Here is a tiny trained network, its code and every weight. The questions are about switching its units off for an input and a target symbol, where a switched-off unit gives its printed mean instead of its output.

import numpy as np


def w(rows, s, z=0):
    codes = np.array(rows[::2]) - 128.0
    scale = np.full(codes.shape[1], s)
    scale[-1] = z or s
    return codes * scale


def f(y):
    return np.maximum(y, 0)


def softmax(a):
    e = np.exp(a - a.max(-1, keepdims=True))
    return e / e.sum(-1, keepdims=True)


def log_softmax(a):
    a = a - a.max(-1, keepdims=True)
    return a - np.log(np.exp(a).sum(-1, keepdims=True))


def net(x, mask):
    ids = ['ΛΠΣΦαβγδεζημξτψ'.index(c) for c in x.split()]
    T = len(ids)
    res = E[ids] + P[:T]
    u = 0
    for l in range(2):
        r = res
        for j in range(2):
            rows = slice(2 * j, 2 * j + 2)
            q, k, v = (r @ M[l][rows].T for M in (Q, K, V))
            z = softmax(np.where(np.tri(T) > 0, q @ k.T / 2**0.5, -1e9)) @ v
            o = O[l][rows]
            res = res + np.where(mask[u + j], z, o[:, -1]) @ o[:, :-1]
        u += 2
        y = f(res @ A[l][:, :-1].T + A[l][:, -1])
        res = res + np.where(mask[u : u + 4], y, B[l][:, -1]) @ B[l][:, :-1]
        u += 4
    return log_softmax(res[-1] @ U[:, :-1].T + U[:, -1])


Q, K, V, O, A, B = {}, {}, {}, {}, {}, {}
E = w([
[119,120,102,68,135,159],'Λ',
[183,154,176,125,169,164],'Π',
[73,133,131,106,169,139],'Σ',
[93,158,70,103,78,135],'Φ',
[176,105,107,164,185,152],'α',
[96,162,106,145,123,150],'β',
[133,124,27,169,149,120],'γ',
[91,144,119,58,133,133],'δ',
[83,4,106,127,43,201],'ε',
[133,133,39,85,173,144],'ζ',
[97,212,146,101,181,147],'η',
[124,200,110,160,178,130],'μ',
[97,124,103,172,148,128],'ξ',
[156,169,153,88,131,175],'τ',
[163,173,103,136,72,169],'ψ',
],0.021)
P = w([
[8,112,168,191,139,211],'0',
[124,164,141,142,136,182],'1',
[110,172,137,134,139,174],'2',
[114,168,135,133,138,173],'3',
[109,172,133,123,137,172],'4',
[117,169,135,131,135,176],'5',
[116,170,133,129,131,177],'6',
[123,169,132,137,136,178],'7',
[115,167,142,130,141,172],'8',
[105,179,124,124,143,164],'9',
[123,160,135,141,134,173],'10',
[112,171,125,133,142,171],'11',
[115,165,129,124,151,167],'12',
],0.014)
Q[0] = w([
[133,159,121,145,193,252],'0.h1',
[91,155,81,162,126,152],'0.h1',
[153,111,118,148,147,150],'0.h2',
[143,108,166,120,102,37],'0.h2',
],0.013)
K[0] = w([
[32,106,172,162,55,185],'0.h1',
[129,59,243,124,74,214],'0.h1',
[231,171,155,182,166,225],'0.h2',
[209,243,162,117,149,2],'0.h2',
],0.0087)
V[0] = w([
[72,168,221,91,72,170],'0.h1',
[182,123,180,93,161,132],'0.h1',
[93,7,88,34,89,102],'0.h2',
[180,109,106,125,70,86],'0.h2',
],0.011)
O[0] = w([
[136,58,204,30,87,104,249],'0.h1',
[194,114,204,135,184,158,46],'0.h1',
[254,73,161,199,90,156,168],'0.h2',
[155,201,161,87,85,101,27],'0.h2',
],0.013)
A[0] = w([
[149,71,67,83,216,42,253],'0.n1',
[176,91,180,243,72,56,189],'0.n2',
[114,105,136,189,190,182,17],'0.n3',
[124,254,192,132,243,248,241],'0.n4',
],0.0062,0.0022)
B[0] = w([
[100,142,224,156,46,171,215],'0.n1',
[58,254,127,183,194,15,254],'0.n2',
[192,135,91,155,112,141,150],'0.n3',
[135,29,145,153,108,135,160],'0.n4',
],0.0082,0.0093)
Q[1] = w([
[254,193,120,99,128,41],'1.h1',
[122,132,246,97,50,108],'1.h1',
[86,91,120,138,79,219],'1.h2',
[157,200,168,138,211,20],'1.h2',
],0.0062)
K[1] = w([
[169,182,185,118,76,19],'1.h1',
[124,37,172,118,85,144],'1.h1',
[115,94,124,125,100,236],'1.h2',
[183,162,116,14,169,1],'1.h2',
],0.0092)
V[1] = w([
[114,227,2,139,135,197],'1.h1',
[88,146,82,53,70,94],'1.h1',
[200,200,118,29,72,85],'1.h2',
[222,55,53,105,44,171],'1.h2',
],0.0074)
O[1] = w([
[208,153,145,86,85,46,81],'1.h1',
[1,91,179,77,72,111,147],'1.h1',
[58,150,81,107,73,181,3],'1.h2',
[203,25,77,45,91,160,99],'1.h2',
],0.0096,0.02)
A[1] = w([
[122,121,174,63,160,96,151],'1.n1',
[76,123,111,126,78,254,77],'1.n2',
[50,184,185,140,97,182,3],'1.n3',
[131,192,100,200,103,172,194],'1.n4',
],0.0094,0.0052)
B[1] = w([
[110,146,51,182,123,133,230],'1.n1',
[134,169,73,172,105,169,205],'1.n2',
[253,133,164,78,108,90,250],'1.n3',
[120,102,137,63,122,95,188],'1.n4',
],0.014,0.016)
U = w([
[128,52,156,81,139,113,168],'Λ',
[107,168,192,132,194,141,190],'Π',
[52,76,161,117,173,82,220],'Σ',
[77,109,99,145,82,67,180],'Φ',
[148,177,98,217,181,95,100],'α',
[72,55,156,68,125,21,165],'β',
[132,154,73,220,81,34,2],'γ',
[99,182,121,224,111,143,214],'δ',
[132,103,198,254,40,86,34],'ε',
[183,79,106,118,120,66,46],'ζ',
[146,120,218,110,125,106,86],'η',
[103,227,161,225,111,84,99],'μ',
[40,168,101,193,145,53,175],'ξ',
[170,216,178,219,85,171,141],'τ',
[149,167,138,167,46,90,85],'ψ',
],0.0054,0.0063)

Each question gives the input, a string of symbols that net reads in full, and the target symbol t.
The units are the heads (2 rows each of Q, K, V and O) and the neurons (one row each of A and B). Each row of codes is followed by its name. A weight is (code - 128) times the scale printed after its matrix; where a second scale follows, it is the last column's (O, A, B and U).
mask holds one flag per unit, layer by layer, with each layer's heads first. A switched-off unit (its flag False) gives its mean, the last column of its rows in O or B, instead of its output. The means were averaged over made-up inputs and are rounded, as every weight is.
A unit's drop is (log p(t) with every unit on - log p(t) with that unit switched off) / (log p(t) with every unit on - log p(t) with every unit switched off).
The circuit of an input: a set's keep is (log p(t) with only the set's units on - log p(t) with every unit switched off) / (log p(t) with every unit on - log p(t) with every unit switched off). Starting from all 12 units, units are removed one at a time, each time the one whose removal leaves the highest keep (on an exact tie, the one counted first), for as long as the keep stays at least 0.8.
units of the circuit, in order: the units of the circuit, biggest drop first
most important unit: the unit with the biggest drop
k most important neurons: the k neurons with the biggest drops, biggest first
top k neurons in layer l: the k neurons of layer l with the biggest drops, biggest first
which heads matter: for each layer, one digit per head in row order, 1 if its drop is at least 0.15 and else 0, layers parted by /
input γ δ τ Π η τ μ δ, target γ: top 3 neurons in layer 1	[1.n1; 1.n3; 1.n4]
input ξ Π Φ Σ α τ ζ ξ Σ τ γ α, target ξ: which heads matter	11 / 11
input α ζ β, target α: most important unit	0.h1
input δ β γ Π, target δ: 4 most important neurons	[1.n2; 0.n2; 1.n3; 1.n4]
input Σ α μ α Π ξ Π, target Σ: 3 most important neurons	[0.n2; 1.n2; 1.n3]
input ζ ξ α β, target ζ: top 2 neurons in layer 0	[0.n2; 0.n3]
input β Λ Σ δ ψ α τ η η α, target β: 2 most important neurons	[1.n3; 1.n2]
input Λ Σ ζ, target Λ: which heads matter	01 / 01
input α δ β Λ α, target α: which heads matter	11 / 11
input ζ Π γ β Π Φ β α ζ μ, target ζ: which heads matter	10 / 11
input β β μ, target β: units of the circuit, in order	[1.h1; 0.h2]
input Σ ξ ζ Λ Λ ξ, target Σ: 2 most important neurons	[0.n2; 1.n3]
input β α α γ, target β: units of the circuit, in order	[0.h2; 1.h1]
input Π μ α δ Λ α, target Π: most important unit	0.h1
input γ η β Π Λ γ μ δ γ ε, target ε: which heads matter	01 / 00
input α ζ ψ μ η Σ β δ, target α: which heads matter	11 / 11
input τ β δ γ, target τ: 2 most important neurons	[1.n2; 1.n3]
input β ζ Φ ζ ψ Π, target β: units of the circuit, in order	[1.h1; 0.h2]
input ζ α β ψ α, target ζ: units of the circuit, in order	[0.n2; 0.h1; 1.h1; 1.h2]
input ψ ψ μ ζ, target ψ: 4 most important neurons	[1.n3; 0.n1; 1.n2; 1.n1]
input δ τ ζ Π Λ, target δ: 3 most important neurons	[1.n2; 0.n2; 1.n3]
input γ β α δ Λ ψ Λ β Λ, target γ: top 3 neurons in layer 1	[1.n1; 1.n3; 1.n4]
input δ ζ β, target δ: units of the circuit, in order	[1.h1; 1.n2; 0.h1; 1.h2]
input β Λ Σ, target β: units of the circuit, in order	[0.h2; 1.h1]
input Σ α ψ Λ μ τ η, target Σ: 4 most important neurons	[0.n2; 1.n2; 1.n3; 0.n3]
input Φ η ζ δ ξ Σ Φ, target Φ: most important unit	0.n2
input ξ γ δ τ Λ Φ β, target ξ: 2 most important neurons	[1.n3; 0.n2]
input η ξ ξ Φ Σ γ α α α α, target η: 3 most important neurons	[1.n3; 0.n1; 1.n2]
input Λ α τ ξ Σ β γ μ Φ τ Λ, target Λ: most important neuron	[0.n2]
input μ β α τ ψ ξ δ ψ, target μ: top 3 neurons in layer 1	[1.n1; 1.n3; 1.n4]
